Below are the code and all the weights of a small trained network. Each question names an input and a class and asks about switching units off, where a switched-off unit gives its printed mean instead of its output.

import numpy as np


def w(rows, s, z=0):
    codes = np.array(rows[::2]) - 128.0
    scale = np.full(codes.shape[1], s)
    scale[-1] = z or s
    return codes * scale


def f(y):
    return np.maximum(y, 0)


def log_softmax(a):
    a = a - a.max(-1, keepdims=True)
    return a - np.log(np.exp(a).sum(-1, keepdims=True))


def net(x, mask):
    res = np.array(x, float).reshape(1, 7) / 4 @ E
    y = f(res @ A[0][:, :-1].T + A[0][:, -1])
    res = res + np.where(mask, y, B[0][:, -1]) @ B[0][:, :-1]
    return log_softmax(res[-1] @ U[:, :-1].T + U[:, -1])


A, B = {}, {}
E = w([
[129,128,130],'x0',
[129,125,129],'x1',
[127,123,131],'x2',
[101,205,204],'x3',
[127,132,127],'x4',
[1,124,93],'x5',
[129,130,131],'x6',
],0.0094)
A[0] = w([
[107,189,213,117],'neuron 1',
[158,58,89,116],'neuron 2',
[127,185,159,247],'neuron 3',
[247,110,169,92],'neuron 4',
[220,128,139,99],'neuron 5',
[152,71,64,110],'neuron 6',
[142,37,48,102],'neuron 7',
[20,121,68,133],'neuron 8',
[2,119,82,102],'neuron 9',
[113,171,209,104],'neuron 10',
],0.009,0.012)
B[0] = w([
[72,214,25,167],'neuron 1',
[99,202,71,166],'neuron 2',
[169,13,63,252],'neuron 3',
[119,151,221,180],'neuron 4',
[136,153,243,165],'neuron 5',
[59,251,89,164],'neuron 6',
[61,228,129,177],'neuron 7',
[179,110,224,196],'neuron 8',
[185,134,254,186],'neuron 9',
[21,236,42,155],'neuron 10',
],0.0066,0.011)
U = w([
[144,148,247,3],'0',
[79,229,47,20],'1',
[140,82,93,254],'2',
[143,82,92,228],'3',
],0.011,0.0036)

Each question gives the input, the list of numbers given to net, and the class t.
The units are the neurons (one row each of A and B). Each row of codes is followed by its name. A weight is (code - 128) times the scale printed after its matrix; where a second scale follows, it is the last column's (A, B and U).
mask holds one flag per neuron, in row order. A switched-off neuron (its flag False) gives its mean, the last column of its row in B, instead of its output. The means were averaged over made-up inputs and are rounded, as every weight is.
A unit's drop is (log p(t) with every unit on - log p(t) with that unit switched off) / (log p(t) with every unit on - log p(t) with every unit switched off).
The circuit of an input: a set's keep is (log p(t) with only the set's units on - log p(t) with every unit switched off) / (log p(t) with every unit on - log p(t) with every unit switched off). Starting from all 10 units, units are removed one at a time, each time the one whose removal leaves the highest keep (on an exact tie, the one counted first), for as long as the keep stays at least 0.8.
circuit, biggest first: the units of the circuit, biggest drop first
most important unit: the unit with the biggest drop
k most important neurons: the k neurons with the biggest drops, biggest first
drop of u: that unit's drop, to one decimal
input [-5,-4,-7,-3,0,7,-4], class 0: circuit, biggest first => (neuron 9; neuron 8)
input [7,1,7,-7,3,5,-8], class 1: circuit, biggest first => (neuron 7)
input [1,-2,-7,7,7,1,0], class 1: 2 most important neurons => (neuron 1; neuron 10)
input [2,-1,1,-6,-5,3,3], class 1: circuit, biggest first => (neuron 7; neuron 6)
input [5,-4,0,5,2,-3,-1], class 1: 3 most important neurons => (neuron 1; neuron 10; neuron 8)
input [0,-7,-1,-2,0,8,-2], class 0: 2 most important neurons => (neuron 9; neuron 8)
input [8,-8,3,5,0,-6,4], class 3: circuit, biggest first => (neuron 3; neuron 9)
input [-4,4,-3,3,-8,-4,3], class 2: 4 most important neurons => (neuron 9; neuron 3; neuron 8; neuron 7)
input [4,2,3,-6,7,-8,-6], class 0: 2 most important neurons => (neuron 4; neuron 5)
input [2,-3,-7,-4,-3,5,7], class 0: 3 most important neurons => (neuron 9; neuron 8; neuron 3)
input [-7,4,8,-8,1,5,-7], class 1: 2 most important neurons => (neuron 7; neuron 6)
input [0,3,4,6,-3,0,6], class 1: 4 most important neurons => (neuron 1; neuron 10; neuron 8; neuron 9)
input [1,-3,6,0,1,5,0], class 0: 3 most important neurons => (neuron 9; neuron 8; neuron 1)
input [-5,5,-4,-3,-6,7,-2], class 0: 2 most important neurons => (neuron 9; neuron 8)
input [7,-2,0,6,8,-7,-6], class 2: most important unit => neuron 3
input [-1,4,1,-8,-4,-3,-8], class 1: drop of neuron 7 => 0.1
input [6,-6,4,0,-5,8,-8], class 0: drop of neuron 7 => 0.0
input [-6,1,3,5,2,-2,-5], class 3: drop of neuron 7 => 0.3
